Here is a tiny trained network, its code and every weight. The questions are about switching its units off for an input and a class, where a switched-off unit gives its printed mean instead of its output.

import numpy as np


def w(rows, s, z=0):
    codes = np.array(rows[::2]) - 128.0
    scale = np.full(codes.shape[1], s)
    scale[-1] = z or s
    return codes * scale


def norm(h):
    return h / np.sqrt((h * h).mean(-1, keepdims=True) + 1e-5)


def f(y):
    return np.maximum(y, 0)


def log_softmax(a):
    a = a - a.max(-1, keepdims=True)
    return a - np.log(np.exp(a).sum(-1, keepdims=True))


def net(x, mask):
    res = np.array(x, float).reshape(1, 2) / 4 @ E
    u = 0
    for l in range(2):
        y = f(norm(res) @ A[l][:, :-1].T + A[l][:, -1])
        res = res + np.where(mask[u : u + 4], y, B[l][:, -1]) @ B[l][:, :-1]
        u += 4
    return log_softmax(norm(res)[-1] @ U[:, :-1].T + U[:, -1])


A, B = {}, {}
E = w([
[179,113,21,111,79,200,224,178,243],'x0',
[190,165,15,253,42,153,105,178,119],'x1',
],0.0074)
A[0] = w([
[70,31,197,60,195,134,119,23,100,152],'L0N1',
[156,136,148,119,183,123,172,134,254,3],'L0N2',
[46,109,128,161,94,121,70,54,108,13],'L0N3',
[182,105,53,73,90,227,116,250,193,98],'L0N4',
],0.0073,0.0029)
B[0] = w([
[111,101,96,63,190,139,250,72,90,249],'L0N1',
[119,111,134,163,121,144,127,156,100,163],'L0N2',
[129,163,178,108,162,169,70,138,115,158],'L0N3',
[158,113,160,165,150,88,142,134,220,220],'L0N4',
],0.013,0.011)
A[1] = w([
[64,68,27,98,48,114,150,153,134,3],'L1N1',
[127,225,106,102,129,121,222,160,131,201],'L1N2',
[97,59,103,67,86,180,201,128,146,165],'L1N3',
[126,93,71,82,186,182,216,1,63,80],'L1N4',
],0.0064,0.0037)
B[1] = w([
[57,153,31,45,205,157,158,97,148,128],'L1N1',
[247,86,74,136,33,2,34,61,127,186],'L1N2',
[90,217,117,229,149,142,137,86,61,191],'L1N3',
[133,112,99,57,157,39,39,65,144,255],'L1N4',
],0.0095,0.0099)
U = w([
[142,150,91,158,92,133,52,177,42,190],'0',
[85,111,115,94,88,176,143,157,129,3],'1',
[176,95,125,198,101,58,187,127,216,253],'2',
[71,109,102,87,98,146,139,198,117,3],'3',
[62,162,191,145,179,114,89,115,87,173],'4',
[99,93,130,66,202,48,166,5,77,248],'5',
[71,98,111,114,121,174,187,192,102,3],'6',
],0.011,0.0037)

Each question gives the input, the list of numbers given to net, and the class t.
The units are the neurons (one row each of A and B). Each row of codes is followed by its name. A weight is (code - 128) times the scale printed after its matrix; where a second scale follows, it is the last column's (A, B and U).
mask holds one flag per neuron, layer by layer. A switched-off neuron (its flag False) gives its mean, the last column of its row in B, instead of its output. The means were averaged over made-up inputs and are rounded, as every weight is.
A unit's drop is (log p(t) with every unit on - log p(t) with that unit switched off) / (log p(t) with every unit on - log p(t) with every unit switched off).
The circuit of an input: a set's keep is (log p(t) with only the set's units on - log p(t) with every unit switched off) / (log p(t) with every unit on - log p(t) with every unit switched off). Starting from all 8 units, units are removed one at a time, each time the one whose removal leaves the highest keep (on an exact tie, the one counted first), for as long as the keep stays at least 0.8.
circuit, biggest first: the units of the circuit, biggest drop first
k most important neurons: the k neurons with the biggest drops, biggest first
drop of u: that unit's drop, to one decimal
input [-4,2], class 4: circuit, biggest first -> (L0N1, L1N4, L1N2)
input [8,-6], class 2: circuit, biggest first -> (L0N4, L0N1)
input [-5,3], class 4: circuit, biggest first -> (L0N1, L1N2)
input [7,-5], class 2: circuit, biggest first -> (L0N1, L0N4)
input [-7,5], class 4: 3 most important neurons -> (L0N1, L1N2, L0N3)
input [-4,4], class 0: 3 most important neurons -> (L0N1, L0N4, L1N4)
input [1,5], class 2: drop of L0N1 -> 0.1
input [-1,2], class 0: drop of L1N4 -> 0.2
input [2,-1], class 2: drop of L0N4 -> 0.0
input [1,3], class 2: drop of L0N1 -> 0.1
